After every row comes roughly how far along a hidden order it lies, from 0 to 20.
[ -14   12  -74   15    3   52  -18  -95  -10  -52   17  -20 -106  -24
  -78   41   28  -24   14   38    9  -50   17   61   49  -17   -6  -65] | 18
[  4   0 -59   5  -4  58   2 -43 -10 -29  14  -4 -59  -6 -35   7  15   4
   2  31  -6 -19  10  70  24 -10  -6 -37] | 12
[ 64   3 -67  14 -12  20  35  36 -14  18  -3  -1  -7 -27  33 -31 -24  28
  -5  33 -28   0   9  31  -2  -6   2 -19] | 2
[-90  -6  38  -6   2  27 -38 -21 -16 -35  15 -16  30  34 -14  16  10  -7
   3  13  20  -5   2 -32  12   3  -1   0] | 17
[ 57   0 -55   6  -7  21  17  40 -20   6   7  -6  20 -11  13 -24 -16  23
  -3  25 -17   0   6  39   5 -12   1  -6] | 4
[ 75  -2 -84   6  -7  29  32  15 -22  16   4   1   7 -17  11 -28 -17  30
  -5  11 -25   0   7  88   5 -16  -1 -11] | 3
[-32 -13 -11  -9   2  36 -18 -17 -17 -27  15  -1  12  29 -25   4  19   4
  -1  -1   8   2   2  40  14  -4  -5   4] | 14
[ 30   6 -72  11  -5  38   5 -21 -17 -10   9 -16 -36 -16 -27  -2  -6   4
   2  33  -9 -22  10  43  22 -15  -2 -38] | 9
[ 95   9 -98  16 -12  20  43  20 -27  39  -5  -7 -14 -39  -5 -32 -46  38
  -5  33 -37  -5   6  69   0 -19   2 -26] | 0
[ 21  -4 -56  -4   2  47 -10 -28 -25 -23  17 -13   6  14 -42   2   6   9
   0  14   3 -10   6  73  26 -20  -5 -18] | 12
[-45 -12 -21 -20  13  45 -42 -72 -40 -26  27 -22  51  51 -92  20  14  -4
   1 -22  23  -6   0  91  29 -23  -7   0] | 18
[ -4  -6 -44  -3   1  53  -5 -34 -20 -31  14  -9 -12  13 -33   4  17   6
   0  18   4 -11   7  67  27 -13  -6 -24] | 13
[ 24  11 -56   4   7  25 -34 -25 -36 -19  18 -44  40  12 -68  14 -16   1
   4  31  17 -23   4   8  36 -25  -2 -29] | 11
[ 12 -14  15 -10   2  -3  -2  24  -4  -7   3  18  39  17  13  -6  16   9
   0 -24   0  18  -1  12   0   5  -2  35] | 9
[ 34   2 -20  12 -14   8  23  72   4  -3  -5   9   0 -19  83 -25 -10  22
  -2  38 -22   8   7 -49  -5  10   3   4] | 3
[-49  -6 -14   0  -3  59 -21 -27  -7 -46  18  -9 -32  18  -9  13  29  -4
   3  34   8 -15   8  13  24  -3  -5 -14] | 16
[ 69   5 -73  12  -9  16  29  30 -17  17  -1  -5   6 -23  17 -29 -27  29
  -4  30 -24  -4   6  36   1 -12   2 -14] | 2
[ 69 -11 -12  -4  -2 -11  18  65   2   9  -6  30  28   0  31 -22   6  29
  -3 -13 -19  25  -2  13  -7   8  -2  44] | 3
[  4   0 -75   5   1  63  -4 -78 -13 -35  18  -3 -79  -9 -63  18  25  -4
   6  22   0 -29  12 108  36 -18  -8 -45] | 15
[ 56   8 -86  18 -10  32  31  -3 -15  12  -1  -7 -44 -36  -1 -15 -16  17
   0  39 -27 -15  13  56  10 -14   1 -36] | 5
[-33 -12  21 -18  11   7 -34 -37 -24  -8  14  -2  55  42 -57  13  11   0
   1 -33  17  10  -6  34  11  -7  -4  26] | 14
[-50  -6 -33  -5   7  63 -38 -68 -20 -67  29 -17 -27  26 -52  33  48 -21
   7  14  22 -27  12  65  44 -15  -7 -31] | 20
[  1  -4  35   2  -4 -17 -10  69   8 -12  -4   6  41   5  55  -6   6   6
   2  10  -1  14   1 -94  -3  15   3  33] | 8
[ 18   5 -51   6  -2  39 -10 -11 -22 -16  11 -21  -1  -1 -26   2  -4   6
   2  35   0 -18   8  22  23 -15  -2 -28] | 10
